Below are the code and all the weights of a small trained network. Each question names an input and a class and asks about switching units off, where a switched-off unit gives its printed mean instead of its output.

import numpy as np


def w(rows, s, z=0):
    codes = np.array(rows[::2]) - 128.0
    scale = np.full(codes.shape[1], s)
    scale[-1] = z or s
    return codes * scale


def norm(h):
    return h / np.sqrt((h * h).mean(-1, keepdims=True) + 1e-5)


def f(y):
    return np.maximum(y, 0)


def log_softmax(a):
    a = a - a.max(-1, keepdims=True)
    return a - np.log(np.exp(a).sum(-1, keepdims=True))


def net(x, mask):
    res = np.array(x, float).reshape(1, 7) / 4 @ E
    u = 0
    for l in range(4):
        y = f(norm(res) @ A[l][:, :-1].T + A[l][:, -1])
        res = res + np.where(mask[u : u + 3], y, B[l][:, -1]) @ B[l][:, :-1]
        u += 3
    return log_softmax(norm(res)[-1] @ U[:, :-1].T + U[:, -1])


A, B = {}, {}
E = w([
[133,131,117,134,142,156,156,123,109],'x0',
[93,139,212,126,155,75,117,2,22],'x1',
[120,48,201,156,113,199,207,129,179],'x2',
[147,123,145,145,157,151,105,128,176],'x3',
[95,102,127,226,101,105,47,196,91],'x4',
[124,119,133,118,125,119,105,120,146],'x5',
[128,125,131,124,117,114,116,120,131],'x6',
],0.01)
A[0] = w([
[89,96,134,148,86,109,199,119,190,181],'0.n0',
[178,99,254,127,108,74,209,100,114,93],'0.n1',
[150,37,145,128,84,144,154,166,131,3],'0.n2',
],0.0072,0.0038)
B[0] = w([
[128,68,178,137,133,140,158,98,227,246],'0.n0',
[137,98,177,50,177,177,133,136,174,254],'0.n1',
[11,147,84,233,148,193,44,152,85,187],'0.n2',
],0.012,0.0039)
A[1] = w([
[120,124,52,234,86,152,122,142,92,128],'1.n0',
[254,138,27,84,95,87,186,158,205,185],'1.n1',
[147,23,217,216,182,104,121,111,87,6],'1.n2',
],0.0072,0.0025)
B[1] = w([
[113,149,100,121,149,140,85,129,190,228],'1.n0',
[145,71,142,104,91,162,111,93,70,253],'1.n1',
[99,138,146,122,48,114,118,113,8,232],'1.n2',
],0.016,0.0051)
A[2] = w([
[118,229,205,90,254,51,162,3,169,167],'2.n0',
[189,161,158,96,169,186,59,131,161,249],'2.n1',
[156,89,209,129,196,116,221,144,159,2],'2.n2',
],0.0068,0.002)
B[2] = w([
[165,249,110,125,188,137,150,152,116,253],'2.n0',
[127,110,79,75,82,51,103,109,72,210],'2.n1',
[78,80,147,111,162,77,166,155,122,169],'2.n2',
],0.015,0.0061)
A[3] = w([
[233,170,98,54,113,89,162,106,129,69],'3.n0',
[160,64,94,130,96,121,254,139,215,5],'3.n1',
[210,181,155,143,187,129,240,82,125,103],'3.n2',
],0.0075,0.0027)
B[3] = w([
[150,84,199,230,59,237,223,167,156,255],'3.n0',
[22,91,93,194,208,35,248,107,191,188],'3.n1',
[167,143,170,141,110,76,48,199,205,254],'3.n2',
],0.011,0.0043)
U = w([
[142,54,168,83,47,176,150,90,19,232],'0',
[217,238,138,132,167,153,153,143,100,67],'1',
[143,121,6,107,96,94,69,196,109,117],'2',
[97,193,86,198,177,46,94,52,21,134],'3',
[86,39,103,136,198,137,175,81,179,119],'4',
[128,132,201,66,185,112,200,108,133,85],'5',
[60,89,114,219,126,190,81,189,167,4],'6',
],0.011,0.0036)

Each question gives the input, the list of numbers given to net, and the class t.
The units are the neurons (one row each of A and B). Each row of codes is followed by its name. A weight is (code - 128) times the scale printed after its matrix; where a second scale follows, it is the last column's (A, B and U).
mask holds one flag per neuron, layer by layer. A switched-off neuron (its flag False) gives its mean, the last column of its row in B, instead of its output. The means were averaged over made-up inputs and are rounded, as every weight is.
A unit's drop is (log p(t) with every unit on - log p(t) with that unit switched off) / (log p(t) with every unit on - log p(t) with every unit switched off).
The circuit of an input: a set's keep is (log p(t) with only the set's units on - log p(t) with every unit switched off) / (log p(t) with every unit on - log p(t) with every unit switched off). Starting from all 12 units, units are removed one at a time, each time the one whose removal leaves the highest keep (on an exact tie, the one counted first), for as long as the keep stays at least 0.8.
circuit, biggest first: the units of the circuit, biggest drop first
top k neurons: the k neurons with the biggest drops, biggest first
k most important neurons of layer l: the k neurons of layer l with the biggest drops, biggest first
drop when u is switched off: that unit's drop, to one decimal
input [0,-6,-5,-7,-1,-8,7], class 0: top 2 neurons	1.n1; 0.n2
input [5,5,-1,6,0,-2,7], class 1: top 4 neurons	1.n1; 2.n0; 0.n1; 0.n2
input [6,3,5,2,-1,1,4], class 5: top 2 neurons	0.n1; 1.n1
input [7,0,-6,3,-2,-1,-6], class 0: top 2 neurons	1.n1; 0.n2
input [0,2,-6,7,-3,1,0], class 1: circuit, biggest first	3.n0
input [-5,5,-1,4,0,-7,6], class 1: circuit, biggest first	1.n1; 2.n0
input [-4,1,0,8,6,0,-8], class 3: 2 most important neurons of layer 3	3.n0; 3.n2
input [-5,-4,-2,6,6,2,-5], class 2: circuit, biggest first	2.n1; 3.n0
input [-4,8,2,-5,0,-7,-2], class 5: top 4 neurons	0.n1; 1.n1; 0.n2; 2.n0
input [-4,8,-2,3,0,2,2], class 1: circuit, biggest first	2.n0; 1.n1
input [-2,-5,1,-6,-3,-3,-6], class 4: 2 most important neurons of layer 0	0.n0; 0.n2
input [2,7,-7,-6,-1,-7,-3], class 1: 2 most important neurons of layer 1	1.n2; 1.n1
input [-3,0,2,1,-1,8,0], class 4: top 2 neurons	0.n0; 1.n1
input [2,-3,0,5,3,2,6], class 2: circuit, biggest first	2.n1
input [-3,-2,5,1,0,-6,3], class 4: top 2 neurons	0.n0; 0.n1
input [5,-5,0,6,-4,8,3], class 0: top 2 neurons	1.n1; 2.n1
input [1,1,0,2,7,0,-4], class 3: top 2 neurons	3.n0; 1.n2
input [4,6,4,-7,-5,4,8], class 5: top 2 neurons	0.n1; 2.n2
input [4,0,1,-6,-8,1,-1], class 4: 2 most important neurons of layer 0	0.n0; 0.n2
input [8,-5,2,-8,-6,2,3], class 4: circuit, biggest first	3.n1
input [1,-7,-2,7,-7,-5,5], class 0: drop when 1.n1 is switched off	0.9
input [-6,7,-8,-1,-3,3,-6], class 1: drop when 3.n0 is switched off	0.1
input [7,-8,-7,3,-4,5,0], class 0: drop when 1.n1 is switched off	0.3
